Here is a tiny trained network, its code and every weight. The questions are about switching its units off for an input and a class, where a switched-off unit gives its printed mean instead of its output.

import numpy as np


def w(rows, s, z=0):
    codes = np.array(rows[::2]) - 128.0
    scale = np.full(codes.shape[1], s)
    scale[-1] = z or s
    return codes * scale


def norm(h):
    return h / np.sqrt((h * h).mean(-1, keepdims=True) + 1e-5)


def f(y):
    return y / 2 * (1 + np.tanh(0.7978845608 * (y + 0.044715 * y**3)))


def log_softmax(a):
    a = a - a.max(-1, keepdims=True)
    return a - np.log(np.exp(a).sum(-1, keepdims=True))


def net(x, mask):
    res = np.array(x, float).reshape(1, 5) / 4 @ E
    u = 0
    for l in range(2):
        y = f(norm(res) @ A[l][:, :-1].T + A[l][:, -1])
        res = res + np.where(mask[u : u + 11], y, B[l][:, -1]) @ B[l][:, :-1]
        u += 11
    return log_softmax(norm(res)[-1] @ U[:, :-1].T + U[:, -1])


A, B = {}, {}
E = w([
[210,62,5,152,65,132,13,100,149],'x0',
[2,89,94,199,182,146,98,23,157],'x1',
[249,122,222,192,240,50,137,109,153],'x2',
[142,179,132,62,145,54,49,46,19],'x3',
[132,130,129,126,126,125,131,126,132],'x4',
],0.0062)
A[0] = w([
[166,110,79,47,194,91,103,76,56,132],'0.n0',
[180,122,146,83,67,72,53,226,141,234],'0.n1',
[138,34,95,202,131,158,150,204,150,181],'0.n2',
[144,45,132,183,100,163,155,141,149,5],'0.n3',
[71,153,172,93,2,157,99,97,94,95],'0.n4',
[188,169,67,153,104,75,116,52,59,69],'0.n5',
[64,55,89,220,116,93,98,89,99,150],'0.n6',
[152,150,175,152,160,100,118,93,113,176],'0.n7',
[124,69,125,145,116,82,153,115,81,9],'0.n8',
[171,183,104,148,152,114,165,222,116,220],'0.n9',
[162,27,71,138,91,99,81,159,163,82],'0.n10',
],0.0074,0.0025)
B[0] = w([
[137,127,161,98,124,137,148,145,186,212],'0.n0',
[85,150,114,195,93,130,123,85,144,251],'0.n1',
[167,124,176,69,100,118,228,77,165,255],'0.n2',
[94,96,215,68,175,168,70,150,105,171],'0.n3',
[167,75,108,120,154,168,235,161,27,197],'0.n4',
[165,78,187,81,111,96,197,93,99,193],'0.n5',
[72,127,172,204,83,104,114,94,158,254],'0.n6',
[83,74,97,123,94,255,159,137,81,205],'0.n7',
[94,167,153,93,141,131,78,151,147,109],'0.n8',
[60,99,159,161,107,170,131,96,129,208],'0.n9',
[169,137,116,95,140,25,181,125,124,236],'0.n10',
],0.0084,0.0047)
A[1] = w([
[139,111,142,81,200,118,65,36,11,105],'1.n0',
[207,236,149,140,45,142,167,216,118,156],'1.n1',
[72,199,212,121,165,110,154,212,113,141],'1.n2',
[94,154,164,66,99,84,35,120,27,191],'1.n3',
[208,135,189,220,214,127,116,127,99,55],'1.n4',
[123,22,188,186,110,157,215,108,90,252],'1.n5',
[196,127,194,189,191,100,95,111,141,158],'1.n6',
[89,244,117,111,217,121,169,215,100,111],'1.n7',
[189,145,171,144,190,132,111,118,132,95],'1.n8',
[2,206,170,147,224,106,129,149,123,187],'1.n9',
[168,183,194,141,90,110,101,112,16,76],'1.n10',
],0.0079,0.0023)
B[1] = w([
[145,104,134,117,167,171,173,162,197,151],'1.n0',
[45,135,155,229,248,111,43,91,152,152],'1.n1',
[185,63,66,83,43,10,119,92,185,156],'1.n2',
[122,131,145,194,127,161,161,208,228,142],'1.n3',
[43,160,2,157,67,200,159,159,105,145],'1.n4',
[169,169,115,77,173,168,59,125,65,251],'1.n5',
[57,176,85,133,82,98,154,183,94,153],'1.n6',
[215,110,51,184,58,101,131,43,161,142],'1.n7',
[104,100,53,56,64,152,164,154,109,134],'1.n8',
[179,128,131,143,103,84,70,132,146,170],'1.n9',
[79,139,155,122,164,168,129,108,183,145],'1.n10',
],0.009,0.015)
U = w([
[214,72,67,130,71,36,152,106,177,112],'0',
[73,136,31,112,115,198,216,222,45,123],'1',
[147,53,246,65,190,201,209,176,240,94],'2',
[42,145,173,228,165,108,54,120,151,149],'3',
[194,154,157,89,135,152,123,83,85,209],'4',
[168,117,217,87,136,85,94,196,33,3],'5',
],0.011,0.0063)

Each question gives the input, the list of numbers given to net, and the class t.
The units are the neurons (one row each of A and B). Each row of codes is followed by its name. A weight is (code - 128) times the scale printed after its matrix; where a second scale follows, it is the last column's (A, B and U).
mask holds one flag per neuron, layer by layer. A switched-off neuron (its flag False) gives its mean, the last column of its row in B, instead of its output. The means were averaged over made-up inputs and are rounded, as every weight is.
A unit's drop is (log p(t) with every unit on - log p(t) with that unit switched off) / (log p(t) with every unit on - log p(t) with every unit switched off).
The circuit of an input: a set's keep is (log p(t) with only the set's units on - log p(t) with every unit switched off) / (log p(t) with every unit on - log p(t) with every unit switched off). Starting from the 12 units with the biggest drops (on a tie, the unit counted first), units are removed one at a time, each time the one whose removal leaves the highest keep (on an exact tie, the one counted first), for as long as the keep stays at least 0.8.
circuit, biggest first: the units of the circuit, biggest drop first
k most important neurons: the k neurons with the biggest drops, biggest first
top k neurons in layer l: the k neurons of layer l with the biggest drops, biggest first
input [-6,-7,6,-2,0], class 3: circuit, biggest first : 1.n1
input [-7,-1,-6,-1,2], class 0: circuit, biggest first : 1.n2, 0.n7
input [2,-7,2,5,-2], class 3: top 2 neurons in layer 0 : 0.n1, 0.n2
input [5,8,-6,-8,3], class 2: circuit, biggest first : 0.n2, 0.n3
input [4,4,8,-7,8], class 1: circuit, biggest first : 1.n4, 1.n6
input [-7,-6,8,-7,3], class 1: top 3 neurons in layer 0 : 0.n10, 0.n0, 0.n9
input [0,-8,-4,-8,4], class 2: 3 most important neurons : 0.n2, 0.n9, 1.n6
input [-6,5,4,-2,1], class 0: circuit, biggest first : 1.n2, 1.n9
input [1,6,1,6,1], class 2: 3 most important neurons : 0.n5, 1.n0, 0.n1
input [-3,-2,7,8,6], class 2: top 2 neurons in layer 1 : 1.n0, 1.n10
input [-4,-8,7,6,8], class 3: 2 most important neurons : 1.n1, 1.n10
input [-1,-3,1,-3,5], class 4: top 2 neurons in layer 0 : 0.n9, 0.n0
input [4,-6,-4,-5,1], class 3: 4 most important neurons : 1.n1, 0.n1, 0.n5, 0.n7
input [-8,-4,1,-5,2], class 0: circuit, biggest first : 1.n2
input [-7,1,6,-4,0], class 0: top 3 neurons in layer 1 : 1.n2, 1.n9, 1.n7
input [2,1,3,-4,-5], class 4: top 4 neurons in layer 1 : 1.n0, 1.n3, 1.n5, 1.n10
input [-7,-1,-6,0,-1], class 0: 3 most important neurons : 1.n7, 1.n2, 0.n7
input [5,-4,6,5,5], class 1: top 2 neurons in layer 0 : 0.n2, 0.n6
input [6,0,8,-3,-8], class 1: 2 most important neurons : 1.n4, 1.n6
input [-2,-2,6,-5,2], class 1: circuit, biggest first : 1.n4
input [3,-3,0,6,-6], class 2: top 2 neurons in layer 0 : 0.n5, 0.n2
input [-6,4,8,-7,-1], class 1: top 2 neurons in layer 1 : 1.n4, 1.n6
input [0,-6,7,5,-1], class 1: 2 most important neurons : 1.n4, 0.n2
input [-1,3,-1,-3,-8], class 4: top 2 neurons in layer 0 : 0.n2, 0.n0
input [-2,-4,3,3,4], class 3: top 2 neurons in layer 1 : 1.n10, 1.n1
input [-3,-8,3,-7,-3], class 3: top 2 neurons in layer 1 : 1.n1, 1.n0
